(in the rows, 128 means zero)
Known rows:
zuster: [135 127 137 156 132  96 114 144 110 158 153 128 129 123 135 135 116 158
 155 156  83 139 129  94 146 188 105 103 191 114 138 106 111]
mugo: [113 105 141 138 157 122 136 135 116 139 125 145 133 149 163 134 135 143
 100 148 118 155 141 110 122 108 131 125 142 144 125 113 119]
kliplal: [109 111 130 132 143 126 141 140 111 151 128 149 131 150 155 138 124 138
 106 133 117 146 143 118 122 121 134 134 125 133 129 110 120]
bregu: [138  96 130 111 137  97 106 140  99 123 127 142 123 129 132 140 132 139
 120 109 140 150 144 127 135 169 125 122 151 129 138 147 102]
stokelis: [110 130 127 156 133 148 141 131 123 124 137 123 133 137 136 128 111 135
 105 135 121 145 139 152 131 121 133 154 135 136 137 103 127]
listir: [ 98 145  83 127 115 146 125 136  97  95 146 108 130 112 108 146  87 137
 118 148 134 146 117 169 125 175 144 123 134 120 151 131 118]
stostum: [142 120 135 134 112 121 108 140 117 130 133 160 125 137 126 139 105 118
 118  83 135 142 155 144 141 176 120 151 124 128 147 137 108]
gitus: [104 109 147 148 143 118 114 154 147 117 132  64 103 158 110 114 116  74
 129 143 213 115 112  93 106 129 151 123 144 126 115 138 141]
soskor: [110 114 124 137 149 121 129 124 113 117 128 118 129 132 149 132 131 156
 105 151 123 156 116 131 137 118 133 118 161 144 128 113 125]
plefliken: [100 121 130 142 131 125 139 138 111 135 123 123 137 137 136 150 124 143
 115 134 131 160 148 135 132 135 147 140 121 119 129 114 121]
draklim: [111 178 138 108  84 113 142 134 116 133 135 150 122 126 133 170 118 130
 140  98 150 161 134 123 103 202 119 128 115 171 145 142 112]
leful: [149 127 125 142 148 130 123 119 115 117 125 140 135 133 165 136 103 130
  96 156 116 145 107 131 129 118 129  97 147 154 142 133 118]
mizefe: [101 113 156 130 157 119 101 133 125 117 102 138 123 124 135 134 120 143
  98 177 111 164 136 146 126 140 137 137 146 147 150 110 129]
broflo: [116 124 134 145 129 127 122 125 122 125 120 144 133 143 138 141  97 126
 102 131 122 152 140 137 143 142 134 125 121 132 139 122 123]
biki: [142 144 101 138 127 141 126 130 101 138 134 145 133 143 143 136  81 105
 111 118 116 126 116 139 125 145 133 109 114 138 150 125 116]
rozo: [ 59 100  86  98 147 143 149 143  91 122 154 138 109 136 131 113 129 167
 108 151 106 129 120 116  87 141 120 125 163 144 131  98 120]
resal: [123 101 140 112 124  94 119 147 103 130 127 134 127 134 133 153 146 144
 127 102 145 165 157 117 132 174 138 133 139 123 128 145 106]
fupel: [128 117 136 134 123 123 121 148 119 117 138 145 126 131 131 136 132 138
 118 105 134 155 134 136 131 160 123 147 151 147 138 136 110]

Facts:
π(foval, gresir); π(tubrane, zapi); π(naplo, grerul)
π(pleziskam, pastibuk); π(pleziskam, kluvun); π(stustakul, nimige)
π(stustakul, vedrek); π(stustakul, dripa); π(resal, batru)
π(nugu, pastibuk); π(nugu, pleral); π(nugu, nusti)
π(nugu, vafle); π(nusti, fupel); π(brugrin, vedrek)
π(brugrin, batru); π(gruridin, gitus); π(radreplik, stokelis)
π(zagoke, lupas); π(zagoke, klistoflok); π(zagoke, rilom)
π(gitus, grerul); π(draklim, dedir); π(draklim, pleral)
π(rilom, rapa); π(rilom, traflok); π(rilom, lupas)
π(rilom, dripa); π(gresir, mupu); π(gresir, tizeklir)
π(pleral, traflok); π(duflemi, gresir); π(duflemi, suro)
π(lupas, vagra); π(meflu, stustakul); π(breplel, tizeklir)
π(zuster, klistoflok); π(zuster, zapi); π(stostum, gokluk)
π(stostum, rilom); π(batru, rapa); π(batru, falire)
π(batru, pleral); π(batru, nimige); π(skiflava, falire)
π(skiflava, rilom); π(rapa, lupas); π(rapa, vagra)
π(traflok, rapa); π(falire, traflok); π(falire, dripa)
π(zigeso, zapi); π(fupel, skiflava); π(flesul, nimige)
π(flesul, gruridin); π(mupu, stustakul); π(tuskamol, traflok)
π(tuskamol, skiflava); π(tuskamol, klistoflok); π(tuskamol, rilom)
π(pazik, grerul); π(gokluk, batru); π(gokluk, suro)
π(nimige, vedrek); π(setras, stostum); π(pestatre, stostum)
π(pestatre, nusti); π(bregu, dripa); π(vafle, muplada)
π(skistegros, zagoke); π(patur, pleral); π(suro, skiflava)
π(vagra, gotre); φ(tubrane, zapi); φ(naplo, stustakul)
φ(pleziskam, toskur); φ(daske, naplo); φ(stustakul, brave)
φ(resal, pastibuk); φ(klestus, vepla); φ(nugu, gitus)
φ(poner, daske); φ(tabi, pevun); φ(skodrak, mizefe)
φ(punefle, zagoke); φ(stodun, rozo); φ(niskik, skodrak)
φ(nusti, drofen); φ(kigre, broflo); φ(beflu, puger)
φ(nide, drigrel); φ(tene, gribrosa); φ(gresi, tuskamol)
φ(fleflubri, kotri); φ(radreplik, domen); φ(zagoke, plimunin)
φ(gitus, busko); φ(plustak, muplada); φ(pazadre, plustak)
φ(draklim, traflok); φ(plimunin, gofin); φ(busko, zuster)
φ(saloran, falire); φ(bemes, gropa); φ(trazo, bugrak)
φ(steklam, veflim); φ(gresir, draful); φ(biki, dragravur)
φ(mugretan, broplol); φ(pleral, steklam); φ(broplol, dedir)
φ(suklapos, saloran); φ(veflim, skodos); φ(grerul, nide)
φ(breplel, leful); φ(zuster, bemes); φ(stostum, kigre)
φ(dragravur, breplel); φ(vepla, trazo); φ(gribrosa, lupas)
φ(listir, plebrotrul); φ(muplada, klestus); φ(plebrotrul, roklun)
φ(tizeklir, poner); φ(traflok, vuklan); φ(falire, resal)
φ(flesul, tene); φ(plefliken, punefle); φ(tuskamol, gresir)
φ(brave, zigeso); φ(rozo, rilom); φ(vedrek, radreplik)
φ(gotre, niskik); φ(bugrak, kliplal); φ(nimige, nubras)
φ(kerazir, stedran); φ(gropa, pludrin); φ(pludrin, soskor)
φ(skidak, mugretan); φ(pastibuk, plefliken); φ(trebo, gresi)
φ(domen, skidak); φ(vafle, fleflubri); φ(kliplal, mugo)
φ(vuklan, tabi); φ(drofen, meflu); φ(gofin, pleziskam)
φ(broflo, trebo); φ(safloni, nimige)

Rows:
No name comes twice in this set of rows, the named rows included.
[134 129 185 230 126 125 130 150 158 147 162 125 144 130 134 138 106 165
 147 201  62 157 177 100 148 156 105 147 208 106 140  88 113]	zapi
[ 60 107  74  95 140 149 147 149  86 135 158 143 106 135 122 111 113 158
 116 132 108 122 123 123  83 156 120 134 145 135 135  98 120]	stodun
[ 95 132 117 135 123 129 139 148 106 147 134 129 136 137 127 149 110 129
 125 115 130 149 153 140 131 154 148 150 102 109 135 108 119]	suklapos
[134  56 146 144 146 162 157  62  67 211  62 147 153 119 124 142  95 145
 125 124 155 129  96 119 115 154 146 101 180 153 179 197  86]	breplel
[123  83 147 137 137 139 133 113  98 151 109 128 133 130 123 130 126 144
 117 112 151 141 141 140 124 152 135 149 162 136 149 153 103]	mupu
[146 107 148 127 124  98 104 134 116 125 125 153 125 136 138 147 116 132
 117 113 127 155 149 118 148 171 121 118 147 132 139 148 106]	tuskamol
[ 97 129 113 114 107 119 132 158 117 138 143 165 125 127 119 144 119 126
 138  70 130 157  93 114 135 183 130 128 131 150 139 136 112]	nugu
[145 125 148 148 137 141  88 165 121 108 143 138 114 127 110 105 124 117
 111 106 117 128 187 194 119 162 116 218 147 133 152 108 120]	gotre
[100  66 140 179 115 193 188  60 107 182  99 132 139 144  96 111  77 158
 114  77 155 116 131 151 141 146 124 157 170 129 160 166  97]	tizeklir
[146 133 113 137 136 134 124 125 107 127 131 143 135 137 154 139  89 118
 104 137 119 136 111 137 129 131 130 102 132 148 146 127 119]	dragravur
[ 91  93 144 143 125 101 117 131 174  99 127  66  91 188 104 122  82  61
 118 141 237 109  99  43 127 146 145  67 135 115 102 166 135]	naplo
[121 136 162 194 108  97 118 154 134 187 152 140 142 130 119 156  76 148
 173 179  58 145 163  67 154 218 110 109 174  81 151  93 108]	tubrane
[102 107 140 145 145 116 137 135 119 120 120 118 139 135 149 147 136 154
 107 156 128 174 147 130 139 116 147 137 142 128 124 117 121]	toskur
[145 125 146 173 131 134 118 146 126 122 157 132 128 132 131 122 123 141
 124 132 111 139 156 146 131 149 110 168 173 131 140 111 115]	klistoflok
[115 124 120 144 146 111 157 123 104 140 129  84 143 130 154 136 163 166
 130 119 141 165 109 133 158 103 146 129 151 126 103 103 131]	nubras

The same nodes again, as new rows of numbers:
Known rows:
beflu: [127 139 128 124 135 116 134 116 118 135 101 127 119 138 127 130 131 133
 128 120 125 104 119 116 123 114 135 109 130 152]
nobas: [125 133 125 122 126 119 132 116 117 127 106 123 125 125 126 122 132 138
 134 125 131 119 136 128 129 124 120 116 128 133]
gribrosa: [121 137 124 125 126 119 133 115 116 128 104 123 128 129 124 120 129 142
 135 125 129 118 135 128 127 123 122 117 127 131]
fupel: [120 112 131 128 137 129 134 151 137 124 165 137 127 135 128 133 117 127
 131 139 122 149 122 112 136 127 134 142 118 130]
resal: [172  61 114  95 140 196 162 153 143 101 192 150 137 100 200 159 155  83
 104  90 141 106 150  85 140 130 136 132 126 103]
gruridin: [173 101 158 175 112 139 110 124 197 126 136  99 150 152  91 127 138 137
  83 145 158  92 109 156 103 162 137 135 162 105]
punefle: [179 114 110  79 127 160 121 149 114 101 102 140 133 112 163 116 166 137
 100  89 155 143 124 116 143 116 103 104 141 150]
trazo: [109 133  74 115 146  80 144  78  72 150 139  99 150 116 105 131 138 125
 101 106 117 111  95 150 117 162 122 150 123 153]
gokluk: [123 107 134 136 130 127 127 148 137 124 171 143 137 135 127 141 122 115
 133 134 130 141 126 118 129 121 136 139 115 125]
plustak: [119 138  80 167 168  75 142  88  69 153  97 158 174  95 135  97 105 132
 103 100 125 139 123 122  48 140 138 153 153 125]
klistoflok: [107 143  97 142 134 154 101 143 150 124 128 141 145 134  83 154 121 121
 152 129 127 170  93 124 159 103 142 147 130 150]
pleziskam: [230 135 139  61 166 166 127 224  69 128 139 123  70 146 218  77 115 197
  72 158 121 250 107  78 151 221  92 121 125 109]
vafle: [143 124 153 120 157 109 155 155 132 117 146 141  79 123 136 102 112 143
  98 161  68 149 117 100 166 112 136 178 139 162]
duflemi: [132 126 147 129 101 114 116 142 120 151 187 153 120 126 171 152 124  68
 125 121 121 125 141 146  98 140 134 131 108  96]
plebrotrul: [122 134 126 123 128 118 134 113 119 126 104 124 126 125 124 121 130 142
 134 126 133 115 136 127 125 123 121 116 128 130]
vedrek: [131 112 127 150 119 103 112 148 164 131 148 151 126 173  88 164 116 114
 141 129 132 120  90 105 129 102 140 128 136 166]
klestus: [116 134  81 146 161  75 139  84  68 151 111 134 166 103 128 107 117 135
 103 106 120 130 114 132  76 147 130 151 141 134]
tubrane: [113 248 115 148 165 237 105 129 154 192 108 101 120  94 134 136 148  52
 155 121  85 178 108 157 147 123 220 135 127 164]

Rows:
No name comes twice in this set of rows, the named rows included.
[126 113 150 132 152 115 142 150 145 125 166 140 113 138 129 127 126 116
 120 141 107 135 117 102 138 104 148 150 125 159]	pleral
[130 115 141 128 152 122 144 155 135 128 160 139 109 141 137 129 114 126
 122 145 107 141 114  96 142 123 146 144 121 148]	nusti
[121 105 185 122 161 113 164 148 145 122 185 125 102 110 156  90 152  98
 103 146  84 121 144 117 129  92 168 159 119 176]	draklim
[165  98 207 170 113 148 114 110 239 114  87  93 140 176  95 149 105 146
  68 168 193  81 107 205 101 173 159 141 158  97]	gitus
[144 142 149 132  75  98  98 137 117 161 188 170 111 120 185 165 117  46
 121 112 116 112 145 165  86 144 126 135 110  86]	foval
[120 111 151 123 151 135 150 149 128 135 184 124 124 129 164 120 129 112
 126 137 118 144 146 110 120 142 144 135 103 119]	pestatre
[124 151 123 158 106 123 123 128 118 136 124 114 115 124  95  97 150 148
 172 134  97 103 156  94 128 104 108  94 137 119]	pludrin
[119 103 146 134 114 132 125 144 133 134 190 128 146 122 154 135 128 101
 136 131 140 133 151 143 101 153 130 128 103  82]	meflu
[111 135  75 129 154  78 144  79  69 152 128 114 158 111 116 122 125 131
 103 104 118 120 104 139 101 153 129 150 134 143]	vepla
[176 107 103  79 126 171 131 139 117  97 103 144 132 105 166 129 161 128
 103  85 145 123 131 110 144 117 104 112 146 138]	plefliken
[131 103 137 145 121 127 120 143 155 125 163 134 142 142 117 143 123 114
 125 135 140 127 120 130 117 132 132 134 125 118]	nimige
[101 156 111 124 103 121 159 141 169 125  95 118 114 142 108 122 136 158
 168 137 152 126 189 155  99 145  99 122 122 145]	draful

The same nodes again, as new rows of numbers:
Known rows:
daske: [127 115 115 121 135 121 108 123 116 122 130 126 113 130 135 134 104 163
 106 117 100 122 109  95 137 124 126 126]
vuklan: [128 121 123 131 128 151 126 127 134 117 130 121 117 129 128 129 125 135
 130 114 129 126 123 123 128 137 121 136]
muplada: [122 115 100 134 135 180 139 124 119 115 120 122 128 171 133 120 120 155
 133 129 156 115 138 145 110 119 138 136]
zigeso: [138 126 135 116 129  77 130 118 118 136 124 132 139 121 133 128 131 146
 126 157 120 118 130 133 137 105 138 112]
gitus: [121 138 170 128  83 209 141 124 173 152  75 214 121 103 153 116  87 111
  56 198  31 100 190 152 155 151 120 172]
bemes: [138 136 120 131 123 157 124 108 134 121 124 122 107 162 138 122 153 142
 149 125  89 169  96 131 120 169 125 168]
mupu: [104 109 185 152 130  44 108  44  55 153 144 134 142 120  67 159 148  90
  96 123  63 167 129 173 107  91 122 104]
stokelis: [136 124 135 120 142  86 137 122 126 124 126 119 124 124 129 119 135 156
 139 149 148 124 131 130 141 121 131 136]
falire: [ 93 171 131 167 148 159  98 192 155 150 137 132 110 186 101 122 126  33
 102  65 167 198 113  43  91 189 128 142]
tabi: [128 121 125 130 130 142 126 126 133 118 129 121 118 131 128 127 126 137
 132 116 131 126 125 125 129 135 123 137]
skistegros: [145 132 141 121 127  80 122 110 129 137 120 130 145 126 130 134 138 116
 125 144 130 117 137 132 124 114 141 114]
tubrane: [131 125 126 129 117 141 126 126 129 128 127 131 133 129 130 134 127 124
 125 126 115 117 126 138 126 123 129 117]
breplel: [127 121 126 130 114 144 127 121 119 129 132 131 135 123 126 137 127 125
 124 124 102 120 124 147 127 117 127 114]
gruridin: [123 131 159 119 115 114 144 124 132 149 105 172 139  94 134 121 108 128
  93 189  91 109 170 151 152 110 129 131]
nugu: [117 143  94 119 120 180 147 173 130 133 133 138 130 122 147 115 122 139
 141 137 119 148 114 125 139 138 125 129]
resal: [112 149 103 137 123 187 153 198 111 135 160 140 132 104 156 130 111 132
 141 141 112 121 108 159 159 119 118 116]
vagra: [197 145 118  96 140  72 107  71  98 130 132 125 190  44 192 182 124 100
 139 143 106  75 148 179 123 101 143 118]
brave: [128 118 119 124 134 124 115 124 121 121 130 125 115 129 133 132 112 157
 114 120 111 121 115 104 136 126 126 130]

Rows:
No name comes twice in this set of rows, the named rows included.
[126 134 125 137 124 157 132 153 134 127 136 131 123 129 138 130 121 126
 128 127 125 112 123 136 138 130 125 128]	pleziskam
[154 178 131 130 149  67  70 128 155 158 113 126 166 161 127 149 144   6
 108  79 173 171 137  47  62 167 160 117]	rilom
[112 106 137 131  88 109 120  81  85 135 138 136 154 109  99 154 135 120
 129 115  79  85 129 179 122 102 114  91]	gresir
[174 158 150 157 112 130  74 129 170 136 125 127 151 160 152 172 134  29
 105  86 131  63 130 122  92 143 151 103]	zagoke
[112 145  90 118 131 181 148 183 127 132 138 137 130 109 147 115 112 136
 139 129 135 154 119 115 141 141 120 134]	draklim
[130 184  79 120 158 178 105 186 146 143 132 134 149 115 159 134 108  47
 126  75 168 190 125  49  96 189 131 151]	traflok
[118 121 130 123  71  97 145 170 164 151 109 139 144 206  99  95 165 138
 134 171 130 106 110 126 123  82 163  36]	suro
[204 176 101  94 158  77  89  89 107 141 131 126 204  43 204 190 118  51
 135 118 129 105 150 138 101 130 150 128]	rapa
[115 132 162 146 159  60 106 100 120 136 128 116 113 156  87 127 143  96
 114 103 152 178 130  89 104 147 129 148]	dripa
[134 131 122 130 126 147 126 116 133 120 126 121 112 148 135 124 142 142
 142 124 109 147 109 130 124 153 125 156]	pludrin
[121 121 141 128  73  92 135 166 176 150 102 137 138 220  92  94 168 128
 126 163 138 107 115 113 116  91 165  43]	fupel
[105 125 133 138 122 151 127 120  96 139 139 144 133 111 115 138 119 109
 111 120  87 151 128 145 126 123 115 124]	flesul

